Below are the code and all the weights of a small trained network. Each question names an input and a target symbol and asks about switching units off, where a switched-off unit gives its printed mean instead of its output.

import numpy as np


def w(rows, s, z=0):
    codes = np.array(rows[::2]) - 128.0
    scale = np.full(codes.shape[1], s)
    scale[-1] = z or s
    return codes * scale


def norm(h):
    return h / np.sqrt((h * h).mean(-1, keepdims=True) + 1e-5)


def f(y):
    return y / 2 * (1 + np.tanh(0.7978845608 * (y + 0.044715 * y**3)))


def softmax(a):
    e = np.exp(a - a.max(-1, keepdims=True))
    return e / e.sum(-1, keepdims=True)


def log_softmax(a):
    a = a - a.max(-1, keepdims=True)
    return a - np.log(np.exp(a).sum(-1, keepdims=True))


def net(x, mask):
    ids = ['αγδεζηθλμξπτφψω'.index(c) for c in x.split()]
    T = len(ids)
    res = E[ids] + P[:T]
    q, k, v = (norm(res) @ M[0].T for M in (Q, K, V))
    z = softmax(np.where(np.tri(T) > 0, q @ k.T / 4**0.5, -1e9)) @ v
    res = res + np.where(mask[0], z, O[0][:, -1]) @ O[0][:, :-1]
    y = f(norm(res) @ A[0][:, :-1].T + A[0][:, -1])
    res = res + np.where(mask[1:17], y, B[0][:, -1]) @ B[0][:, :-1]
    return log_softmax(norm(res)[-1] @ U[:, :-1].T + U[:, -1])


Q, K, V, O, A, B = {}, {}, {}, {}, {}, {}
E = w([
[123,59,111,107],'α',
[223,218,100,128],'γ',
[82,139,142,65],'δ',
[175,87,88,113],'ε',
[218,82,121,60],'ζ',
[134,163,92,116],'η',
[159,167,91,135],'θ',
[47,42,83,84],'λ',
[76,41,64,136],'μ',
[30,174,98,116],'ξ',
[152,188,132,125],'π',
[133,51,132,249],'τ',
[115,98,188,118],'φ',
[165,86,123,62],'ψ',
[245,141,147,92],'ω',
],0.021)
P = w([
[127,71,254,149],'0',
[107,94,227,155],'1',
[102,93,225,151],'2',
[110,92,222,154],'3',
[111,89,219,155],'4',
[115,86,219,153],'5',
[123,81,227,153],'6',
[123,89,224,164],'7',
],0.0041)
Q[0] = w([
[103,85,195,135],'head 1',
[251,135,67,168],'head 1',
[142,133,123,117],'head 1',
[132,157,137,102],'head 1',
],0.015)
K[0] = w([
[169,92,122,89],'head 1',
[169,113,126,252],'head 1',
[145,109,191,127],'head 1',
[155,154,125,126],'head 1',
],0.018)
V[0] = w([
[149,253,83,232],'head 1',
[150,140,79,161],'head 1',
[166,146,52,67],'head 1',
[139,233,80,100],'head 1',
],0.0052)
O[0] = w([
[162,74,110,147,8],'head 1',
[2,104,110,57,116],'head 1',
[239,128,165,153,209],'head 1',
[125,235,156,95,113],'head 1',
],0.0065,0.0014)
A[0] = w([
[216,114,124,124,138],'neuron 1',
[156,73,37,108,75],'neuron 2',
[150,194,137,167,133],'neuron 3',
[70,90,200,111,215],'neuron 4',
[146,147,191,5,88],'neuron 5',
[153,182,182,143,26],'neuron 6',
[116,130,54,171,4],'neuron 7',
[79,123,76,129,67],'neuron 8',
[174,105,207,109,56],'neuron 9',
[91,152,213,190,180],'neuron 10',
[88,76,109,92,214],'neuron 11',
[57,250,113,118,189],'neuron 12',
[99,157,186,130,112],'neuron 13',
[146,98,103,219,224],'neuron 14',
[185,155,129,228,89],'neuron 15',
[118,110,186,82,147],'neuron 16',
],0.011,0.0025)
B[0] = w([
[21,168,164,150,235],'neuron 1',
[162,92,255,164,183],'neuron 2',
[130,107,60,163,178],'neuron 3',
[134,212,65,49,203],'neuron 4',
[141,76,52,157,255],'neuron 5',
[137,76,187,172,155],'neuron 6',
[186,153,58,144,122],'neuron 7',
[141,128,132,209,131],'neuron 8',
[119,167,107,185,197],'neuron 9',
[179,155,217,88,156],'neuron 10',
[86,160,172,134,201],'neuron 11',
[135,103,170,157,239],'neuron 12',
[163,168,173,156,139],'neuron 13',
[154,128,141,68,159],'neuron 14',
[34,118,56,57,168],'neuron 15',
[171,136,65,104,186],'neuron 16',
],0.0076,0.0056)
U = w([
[123,96,192,34,33],'α',
[180,202,76,151,144],'γ',
[155,174,109,62,159],'δ',
[150,96,196,125,232],'ε',
[205,95,147,121,254],'ζ',
[117,107,62,225,107],'η',
[52,144,39,148,57],'θ',
[54,118,128,63,51],'λ',
[79,54,139,160,72],'μ',
[76,197,172,137,137],'ξ',
[172,161,197,207,26],'π',
[155,107,131,157,118],'τ',
[186,187,195,67,62],'φ',
[169,94,33,86,123],'ψ',
[254,158,124,164,33],'ω',
],0.02,0.0065)

Each question gives the input, a string of symbols that net reads in full, and the target symbol t.
The units are the heads (4 rows each of Q, K, V and O) and the neurons (one row each of A and B). Each row of codes is followed by its name. A weight is (code - 128) times the scale printed after its matrix; where a second scale follows, it is the last column's (O, A, B and U).
mask holds one flag per unit, heads first, then neurons. A switched-off unit (its flag False) gives its mean, the last column of its rows in O or B, instead of its output. The means were averaged over made-up inputs and are rounded, as every weight is.
A unit's drop is (log p(t) with every unit on - log p(t) with that unit switched off) / (log p(t) with every unit on - log p(t) with every unit switched off).
The circuit of an input: a set's keep is (log p(t) with only the set's units on - log p(t) with every unit switched off) / (log p(t) with every unit on - log p(t) with every unit switched off). Starting from the 12 units with the biggest drops (on a tie, the unit counted first), units are removed one at a time, each time the one whose removal leaves the highest keep (on an exact tie, the one counted first), for as long as the keep stays at least 0.8.
units of the circuit, in order: the units of the circuit, biggest drop first
top k neurons: the k neurons with the biggest drops, biggest first
drop when u is switched off: that unit's drop, to one decimal
input α γ θ α μ ψ φ, target φ: units of the circuit, in order => (neuron 4; neuron 10)
input ζ ζ θ π θ τ θ, target ζ: units of the circuit, in order => (head 1; neuron 2; neuron 14)
input ψ φ ψ τ φ γ, target θ: units of the circuit, in order => (neuron 15; head 1; neuron 1)
input ζ φ ψ ω ω ε ψ, target ψ: units of the circuit, in order => (neuron 5; neuron 12)
input η η δ η, target η: units of the circuit, in order => (neuron 12; neuron 3)
input θ θ ξ ψ φ α, target α: top neuron => (neuron 4)
input ψ τ θ θ, target ω: units of the circuit, in order => (head 1; neuron 7; neuron 2; neuron 14)
input ψ η ξ δ, target δ: units of the circuit, in order => (neuron 4; neuron 1)
input π ζ θ θ π, target π: top 3 neurons => (neuron 6; neuron 10; neuron 4)
input δ τ θ, target ω: top 3 neurons => (neuron 7; neuron 2; neuron 1)
input ω α α γ α ξ ψ, target ψ: top 2 neurons => (neuron 5; neuron 16)
input ξ ξ η τ η, target π: top 2 neurons => (neuron 5; neuron 2)
input ω ζ ε ψ ξ τ λ ζ, target ε: drop when neuron 2 is switched off => 0.9
input ε μ τ ζ, target ε: drop when neuron 4 is switched off => 0.1
input η ζ θ τ η τ φ, target φ: drop when neuron 10 is switched off => 0.2
input α φ α ψ λ η, target η: drop when neuron 3 is switched off => 0.2
